Below is a small trained network, with its code and all its weights. Each question gives an input and a target symbol and asks what happens when units are switched off, that is, made to give their printed mean instead of their output.

import numpy as np


def w(rows, s, z=0):
    codes = np.array(rows[::2]) - 128.0
    scale = np.full(codes.shape[1], s)
    scale[-1] = z or s
    return codes * scale


def f(y):
    return y / 2 * (1 + np.tanh(0.7978845608 * (y + 0.044715 * y**3)))


def softmax(a):
    e = np.exp(a - a.max(-1, keepdims=True))
    return e / e.sum(-1, keepdims=True)


def log_softmax(a):
    a = a - a.max(-1, keepdims=True)
    return a - np.log(np.exp(a).sum(-1, keepdims=True))


def net(x, mask):
    ids = ['αβγδεζηθλμξπσφψω'.index(c) for c in x.split()]
    T = len(ids)
    res = E[ids] + P[:T]
    u = 0
    for l in range(2):
        r = res
        for j in range(2):
            rows = slice(4 * j, 4 * j + 4)
            q, k, v = (r @ M[l][rows].T for M in (Q, K, V))
            z = softmax(np.where(np.tri(T) > 0, q @ k.T / 4**0.5, -1e9)) @ v
            o = O[l][rows]
            res = res + np.where(mask[u + j], z, o[:, -1]) @ o[:, :-1]
        u += 2
        y = f(res @ A[l][:, :-1].T + A[l][:, -1])
        res = res + np.where(mask[u : u + 4], y, B[l][:, -1]) @ B[l][:, :-1]
        u += 4
    return log_softmax(res[-1] @ U[:, :-1].T + U[:, -1])


Q, K, V, O, A, B = {}, {}, {}, {}, {}, {}
E = w([
[131,144,140,192,146,150,127,157],'α',
[107,168,3,65,117,94,118,105],'β',
[95,141,100,122,117,108,89,115],'γ',
[143,173,95,137,116,50,159,189],'δ',
[132,114,74,84,109,99,68,109],'ε',
[150,77,187,151,92,162,92,155],'ζ',
[96,104,106,147,154,165,104,122],'η',
[110,156,48,127,141,115,113,96],'θ',
[68,117,109,110,132,119,108,124],'λ',
[106,108,173,145,156,89,67,72],'μ',
[185,114,129,132,86,139,97,140],'ξ',
[122,114,121,125,98,116,131,188],'π',
[172,162,141,182,119,81,151,182],'σ',
[70,148,109,153,153,87,176,155],'φ',
[139,126,109,74,52,83,103,124],'ψ',
[130,171,102,140,84,133,177,155],'ω',
],0.024)
P = w([
[139,205,113,67,248,151,135,78],'0',
[75,112,152,154,76,101,20,138],'1',
[121,98,183,62,216,153,65,124],'2',
[149,21,43,149,125,89,139,46],'3',
[153,128,145,37,193,95,112,198],'4',
[112,151,110,188,52,191,78,117],'5',
],0.013)
Q[0] = w([
[62,32,63,244,124,2,201,6],'0.h0',
[114,195,246,35,249,115,193,87],'0.h0',
[160,45,230,60,232,120,126,82],'0.h0',
[81,207,62,186,80,153,42,18],'0.h0',
[224,106,114,59,206,140,159,103],'0.h1',
[161,51,3,194,95,155,92,90],'0.h1',
[48,193,162,41,177,125,88,80],'0.h1',
[89,205,233,64,101,224,111,84],'0.h1',
],0.0052)
K[0] = w([
[94,60,94,255,141,39,162,34],'0.h0',
[113,224,180,61,213,67,99,114],'0.h0',
[189,85,211,67,216,149,90,109],'0.h0',
[103,197,104,150,75,155,57,107],'0.h0',
[224,143,123,109,180,132,208,34],'0.h1',
[118,15,104,180,81,90,240,112],'0.h1',
[80,182,131,150,96,163,68,122],'0.h1',
[104,161,197,94,129,126,122,107],'0.h1',
],0.0069)
V[0] = w([
[129,149,181,50,141,173,99,145],'0.h0',
[212,112,150,69,149,124,31,159],'0.h0',
[13,193,126,211,88,16,46,152],'0.h0',
[129,175,132,120,154,142,2,131],'0.h0',
[227,128,148,137,116,158,176,83],'0.h1',
[143,149,111,215,204,124,131,82],'0.h1',
[198,244,95,101,137,164,158,13],'0.h1',
[68,168,142,151,79,74,186,104],'0.h1',
],0.0071)
O[0] = w([
[76,182,118,64,236,122,194,200,143],'0.h0',
[128,185,65,117,182,137,110,69,255],'0.h0',
[98,106,205,109,41,190,137,199,238],'0.h0',
[106,166,120,149,96,222,172,187,245],'0.h0',
[167,133,187,169,106,87,133,67,35],'0.h1',
[71,115,209,189,164,122,114,73,107],'0.h1',
[121,141,132,57,112,253,142,22,24],'0.h1',
[150,84,187,131,134,54,154,146,73],'0.h1',
],0.0069,0.0049)
A[0] = w([
[120,85,139,97,200,112,234,76,2],'0.n0',
[92,169,235,80,132,148,197,75,38],'0.n1',
[144,102,81,143,136,130,253,161,64],'0.n2',
[167,136,43,137,73,216,66,142,213],'0.n3',
],0.0065,0.0031)
B[0] = w([
[2,91,151,125,23,102,253,154,127],'0.n0',
[123,85,217,21,36,124,47,137,137],'0.n1',
[112,41,49,27,72,150,41,128,125],'0.n2',
[42,160,106,228,77,88,173,167,254],'0.n3',
],0.0073,0.008)
Q[1] = w([
[137,127,93,101,152,121,121,124],'1.h0',
[74,210,158,153,143,156,157,186],'1.h0',
[117,122,126,72,182,128,129,170],'1.h0',
[124,203,157,82,149,156,72,188],'1.h0',
[137,90,125,158,108,128,142,117],'1.h1',
[139,23,110,147,119,54,159,2],'1.h1',
[172,120,126,39,206,136,125,188],'1.h1',
[134,170,159,85,124,147,105,198],'1.h1',
],0.0091)
K[1] = w([
[89,149,178,38,92,255,183,155],'1.h0',
[162,128,90,98,128,85,155,45],'1.h0',
[75,246,238,117,171,145,218,113],'1.h0',
[191,142,156,92,146,172,150,6],'1.h0',
[104,131,73,200,33,37,75,151],'1.h1',
[120,163,118,180,69,199,55,210],'1.h1',
[87,193,158,77,162,141,158,168],'1.h1',
[131,164,110,206,124,146,209,18],'1.h1',
],0.0068)
V[1] = w([
[147,114,112,68,161,129,112,165],'1.h0',
[194,181,73,111,81,104,184,104],'1.h0',
[93,100,92,210,172,149,190,150],'1.h0',
[135,95,116,100,136,96,176,163],'1.h0',
[134,147,80,183,151,198,71,118],'1.h1',
[163,123,154,116,144,127,125,175],'1.h1',
[146,131,101,116,157,109,91,165],'1.h1',
[186,135,251,151,157,117,142,127],'1.h1',
],0.013)
O[1] = w([
[165,162,80,121,54,153,116,193,117],'1.h0',
[234,73,137,99,98,112,76,36,99],'1.h0',
[125,183,244,92,150,80,97,194,137],'1.h0',
[138,110,139,68,84,134,85,224,89],'1.h0',
[146,219,252,125,123,136,167,33,169],'1.h1',
[90,150,154,142,1,181,91,117,87],'1.h1',
[187,146,126,196,42,206,94,171,118],'1.h1',
[35,119,102,146,106,62,80,99,11],'1.h1',
],0.0096,0.011)
A[1] = w([
[148,112,82,81,226,109,195,113,12],'1.n0',
[205,89,103,84,124,158,96,86,3],'1.n1',
[88,33,63,26,200,55,122,1,250],'1.n2',
[120,189,120,113,213,125,208,110,188],'1.n3',
],0.0067,0.0051)
B[1] = w([
[107,110,254,141,70,145,101,119,192],'1.n0',
[71,179,102,78,123,90,79,168,160],'1.n1',
[154,134,113,183,134,136,132,156,203],'1.n2',
[112,89,89,122,150,123,130,114,254],'1.n3',
],0.018,0.019)
U = w([
[95,123,87,162,142,61,149,101,102],'α',
[67,175,199,171,39,148,48,120,74],'β',
[186,63,80,144,127,123,180,67,254],'γ',
[225,79,5,85,194,146,107,139,205],'δ',
[168,134,158,76,99,160,113,99,136],'ε',
[151,239,73,96,253,79,121,137,190],'ζ',
[56,107,134,94,135,42,96,106,105],'η',
[254,87,117,180,114,195,214,116,109],'θ',
[173,65,65,72,200,187,212,182,121],'λ',
[74,77,107,181,82,88,61,67,98],'μ',
[157,89,133,172,123,53,93,76,176],'ξ',
[197,224,89,118,156,219,174,201,95],'π',
[219,94,63,205,158,65,144,125,142],'σ',
[95,103,111,118,163,89,68,184,44],'φ',
[175,154,138,130,35,235,45,144,67],'ψ',
[139,35,113,168,26,157,38,91,125],'ω',
],0.0058,0.007)

Each question gives the input, a string of symbols that net reads in full, and the target symbol t.
The units are the heads (4 rows each of Q, K, V and O) and the neurons (one row each of A and B). Each row of codes is followed by its name. A weight is (code - 128) times the scale printed after its matrix; where a second scale follows, it is the last column's (O, A, B and U).
mask holds one flag per unit, layer by layer, with each layer's heads first. A switched-off unit (its flag False) gives its mean, the last column of its rows in O or B, instead of its output. The means were averaged over made-up inputs and are rounded, as every weight is.
A unit's drop is (log p(t) with every unit on - log p(t) with that unit switched off) / (log p(t) with every unit on - log p(t) with every unit switched off).
The circuit of an input: a set's keep is (log p(t) with only the set's units on - log p(t) with every unit switched off) / (log p(t) with every unit on - log p(t) with every unit switched off). Starting from all 12 units, units are removed one at a time, each time the one whose removal leaves the highest keep (on an exact tie, the one counted first), for as long as the keep stays at least 0.8.
circuit, biggest first: the units of the circuit, biggest drop first
unit that matters most: the unit with the biggest drop
top k neurons: the k neurons with the biggest drops, biggest first
k most important neurons of layer l: the k neurons of layer l with the biggest drops, biggest first
which heads matter: for each layer, one digit per head in row order, 1 if its drop is at least 0.15 and else 0, layers parted by /
input δ ε λ ε ε ψ, target θ: circuit, biggest first	(1.h1)
input σ ζ ζ π ζ ξ, target ψ: which heads matter	01 / 11
input δ ζ ζ ζ δ σ, target β: circuit, biggest first	(1.h1 1.h0)
input ξ δ η θ ζ ζ, target ξ: 2 most important neurons of layer 1	(1.n0 1.n3)
input α η ω ζ π, target α: top 2 neurons	(0.n1 1.n2)
input ζ η β ζ, target ζ: circuit, biggest first	(1.h0 0.h0 1.n0)
input ζ φ ζ λ ζ δ, target π: which heads matter	01 / 11
input δ λ φ, target δ: circuit, biggest first	(1.h0 1.n0 0.n3)
input φ ζ β ζ δ ε, target β: circuit, biggest first	(1.n3 0.n3)
input π α λ ζ δ, target π: circuit, biggest first	(1.h1 1.h0)
input ε δ δ λ, target ω: circuit, biggest first	(1.h1 0.h0)
input δ ζ π ψ ψ ω, target δ: top 2 neurons	(1.n0 1.n1)
input ζ φ λ σ λ σ, target μ: top 2 neurons	(0.n3 1.n0)
input ζ φ ε, target ζ: circuit, biggest first	(1.h1 0.h0 1.n0)
input ω θ ζ δ ζ ε, target ω: circuit, biggest first	(0.h0 1.h1 1.h0)
input δ δ ζ ζ, target ω: top neuron	(0.n3)
input ζ π ζ ζ, target ψ: circuit, biggest first	(0.h1 1.h1 1.h0)
input ζ δ δ, target ζ: circuit, biggest first	(0.h1 1.h1 0.h0 1.n0)
input θ ζ ζ ψ ε β, target δ: top 2 neurons	(1.n0 1.n1)
input ζ ω ε ζ ξ, target ζ: circuit, biggest first	(0.h0 0.h1 1.h1 1.n0)
input λ ζ ψ ζ ζ, target λ: which heads matter	01 / 11
input δ ζ ω, target δ: unit that matters most	0.h1
input ζ ψ δ π, target δ: circuit, biggest first	(0.h1 1.n0 1.h0)
input γ ζ δ, target γ: top 2 neurons	(1.n3 1.n0)
input δ δ ζ ε, target ω: circuit, biggest first	(1.h1 0.h1)
input ζ π ψ λ μ, target ζ: which heads matter	11 / 01
input ψ β σ, target ψ: 3 most important neurons of layer 1	(1.n0 1.n1 1.n3)
input δ θ ζ φ ζ ζ, target φ: unit that matters most	0.h0
